Below is a small trained network, with its code and all its weights. Each question gives an input and a target symbol and asks what happens when units are switched off, that is, made to give their printed mean instead of their output.

import numpy as np


def w(rows, s, z=0):
    codes = np.array(rows[::2]) - 128.0
    scale = np.full(codes.shape[1], s)
    scale[-1] = z or s
    return codes * scale


def f(y):
    return y / 2 * (1 + np.tanh(0.7978845608 * (y + 0.044715 * y**3)))


def softmax(a):
    e = np.exp(a - a.max(-1, keepdims=True))
    return e / e.sum(-1, keepdims=True)


def log_softmax(a):
    a = a - a.max(-1, keepdims=True)
    return a - np.log(np.exp(a).sum(-1, keepdims=True))


def net(x, mask):
    ids = ['ΛΣβζξπ'.index(c) for c in x.split()]
    T = len(ids)
    res = E[ids] + P[:T]
    r = res
    for j in range(3):
        rows = slice(2 * j, 2 * j + 2)
        q, k, v = (r @ M[0][rows].T for M in (Q, K, V))
        z = softmax(np.where(np.tri(T) > 0, q @ k.T / 2**0.5, -1e9)) @ v
        o = O[0][rows]
        res = res + np.where(mask[j], z, o[:, -1]) @ o[:, :-1]
    y = f(res @ A[0][:, :-1].T + A[0][:, -1])
    res = res + np.where(mask[3:11], y, B[0][:, -1]) @ B[0][:, :-1]
    return log_softmax(res[-1] @ U[:, :-1].T + U[:, -1])


Q, K, V, O, A, B = {}, {}, {}, {}, {}, {}
E = w([
[141,5,115,194,77,104],'Λ',
[143,160,81,93,187,210],'Σ',
[244,109,55,170,121,104],'β',
[40,43,119,151,165,206],'ζ',
[178,167,179,161,203,95],'ξ',
[135,164,253,68,103,189],'π',
],0.017)
P = w([
[213,52,123,255,250,250],'0',
[180,32,163,124,197,116],'1',
[158,52,167,112,182,101],'2',
[143,67,178,108,163,94],'3',
[95,140,161,203,136,88],'4',
[86,151,163,198,122,85],'5',
[81,170,164,203,104,91],'6',
[90,160,174,177,98,97],'7',
[83,175,178,177,83,106],'8',
[89,135,188,137,109,79],'9',
[80,138,189,138,114,71],'10',
[86,153,190,135,95,89],'11',
],0.0078)
Q[0] = w([
[31,102,172,137,202,127],'h0',
[110,121,92,103,67,73],'h0',
[29,89,76,106,91,161],'h1',
[26,74,196,75,170,225],'h1',
[112,146,113,179,151,1],'h2',
[195,121,143,38,190,94],'h2',
],0.01)
K[0] = w([
[56,122,135,104,111,122],'h0',
[145,4,137,123,19,90],'h0',
[132,2,149,165,73,148],'h1',
[39,161,144,167,90,249],'h1',
[161,111,146,80,186,103],'h2',
[159,190,146,249,111,160],'h2',
],0.0086)
V[0] = w([
[61,115,156,75,106,152],'h0',
[119,137,78,117,83,94],'h0',
[192,104,167,122,122,95],'h1',
[156,185,99,115,167,135],'h1',
[147,82,72,121,48,127],'h2',
[7,83,136,110,152,164],'h2',
],0.014)
O[0] = w([
[93,92,130,149,151,165,66],'h0',
[82,193,133,76,107,104,1],'h0',
[155,179,107,177,223,139,179],'h1',
[27,52,11,94,176,135,118],'h1',
[121,104,100,149,75,119,45],'h2',
[110,59,153,60,160,76,117],'h2',
],0.012,0.0094)
A[0] = w([
[114,140,145,166,172,11,133],'n0',
[121,203,190,97,107,168,171],'n1',
[123,132,153,203,137,135,253],'n2',
[90,169,154,94,176,238,127],'n3',
[34,78,103,111,118,141,82],'n4',
[179,246,219,126,123,110,205],'n5',
[87,86,127,89,99,193,182],'n6',
[153,149,105,134,72,139,82],'n7',
],0.012,0.005)
B[0] = w([
[75,133,159,194,53,103,186],'n0',
[228,2,78,226,169,144,157],'n1',
[154,74,70,153,205,102,241],'n2',
[78,210,211,69,90,113,189],'n3',
[64,161,167,166,168,116,146],'n4',
[3,149,94,30,125,133,252],'n5',
[76,186,58,167,128,46,164],'n6',
[81,170,213,131,80,130,137],'n7',
],0.0086,0.018)
U = w([
[228,57,64,200,160,163,252],'Λ',
[68,184,97,98,101,73,162],'Σ',
[105,131,106,164,79,255,97],'β',
[194,115,86,47,127,92,26],'ζ',
[130,151,87,52,116,194,51],'ξ',
[163,139,162,117,138,205,13],'π',
],0.0094,0.0031)

Each question gives the input, a string of symbols that net reads in full, and the target symbol t.
The units are the heads (2 rows each of Q, K, V and O) and the neurons (one row each of A and B). Each row of codes is followed by its name. A weight is (code - 128) times the scale printed after its matrix; where a second scale follows, it is the last column's (O, A, B and U).
mask holds one flag per unit, heads first, then neurons. A switched-off unit (its flag False) gives its mean, the last column of its rows in O or B, instead of its output. The means were averaged over made-up inputs and are rounded, as every weight is.
A unit's drop is (log p(t) with every unit on - log p(t) with that unit switched off) / (log p(t) with every unit on - log p(t) with every unit switched off).
The circuit of an input: a set's keep is (log p(t) with only the set's units on - log p(t) with every unit switched off) / (log p(t) with every unit on - log p(t) with every unit switched off). Starting from all 11 units, units are removed one at a time, each time the one whose removal leaves the highest keep (on an exact tie, the one counted first), for as long as the keep stays at least 0.8.
circuit, biggest first: the units of the circuit, biggest drop first
unit that matters most: the unit with the biggest drop
top k neurons: the k neurons with the biggest drops, biggest first
heads that matter: for each layer, one digit per head in row order, 1 if its drop is at least 0.15 and else 0, layers parted by /
drop of u: that unit's drop, to one decimal
input β π π π, target β: top 3 neurons : [n5; n3; n1]
input β Λ Λ Σ β ξ Λ π, target β: circuit, biggest first : [n5; n1; h2]
input β ξ ξ β ζ ζ ξ ζ π, target ζ: top 2 neurons : [n1; n5]
input π ζ ξ ζ Σ ξ ξ Λ π π, target ξ: heads that matter : 000
input Λ Λ ξ Σ, target Λ: circuit, biggest first : [n5]
input β ξ π π π Σ, target π: top 2 neurons : [n3; n5]
input β π π β ζ Σ ξ, target Λ: top 2 neurons : [n2; n5]
input ζ ζ π ζ, target Σ: top 4 neurons : [n6; n4; n2; n1]
input β π ξ π π ξ Σ ξ Σ ξ ξ β, target Σ: circuit, biggest first : [h0; n5]
input π π Σ ζ π, target π: top 3 neurons : [n1; n3; n6]
input π ξ Σ β π ξ β, target Σ: top 2 neurons : [n5; n1]
input Λ Σ π Λ π Σ Λ ξ Λ π, target Λ: heads that matter : 001
input π Λ Λ, target Σ: circuit, biggest first : [h1; n5]
input Σ ζ Λ ζ β π ξ, target Λ: unit that matters most : h1
input β Λ π β Σ ξ β Σ Σ π β ζ, target Λ: heads that matter : 010
input Σ ξ Σ, target Σ: heads that matter : 010
input Λ ζ ζ Σ Σ ξ β ξ β Σ, target β: heads that matter : 011
input π π Σ π π ζ π, target π: heads that matter : 101
input π ζ Σ, target π: top 2 neurons : [n5; n3]
input π β ξ ζ π Λ ζ Λ Σ, target Λ: circuit, biggest first : [h2; n5]
input ζ Λ Σ, target ζ: circuit, biggest first : [h2]
input π Λ ξ β π, target Λ: heads that matter : 101
input Σ ξ Λ ξ π ζ, target Λ: top 3 neurons : [n5; n3; n0]
input ξ ξ Λ Σ Λ, target Σ: top 3 neurons : [n5; n0; n1]
input Σ Σ π ξ π ζ π Σ ζ β ζ π, target ζ: top 2 neurons : [n1; n0]
input ζ ζ ζ, target Σ: drop of n4 : 0.3
input ξ β β π, target ξ: drop of n5 : 7.1
input ξ Σ ξ Σ Λ ζ ξ ζ π Λ Σ, target ζ: drop of n1 : 0.1
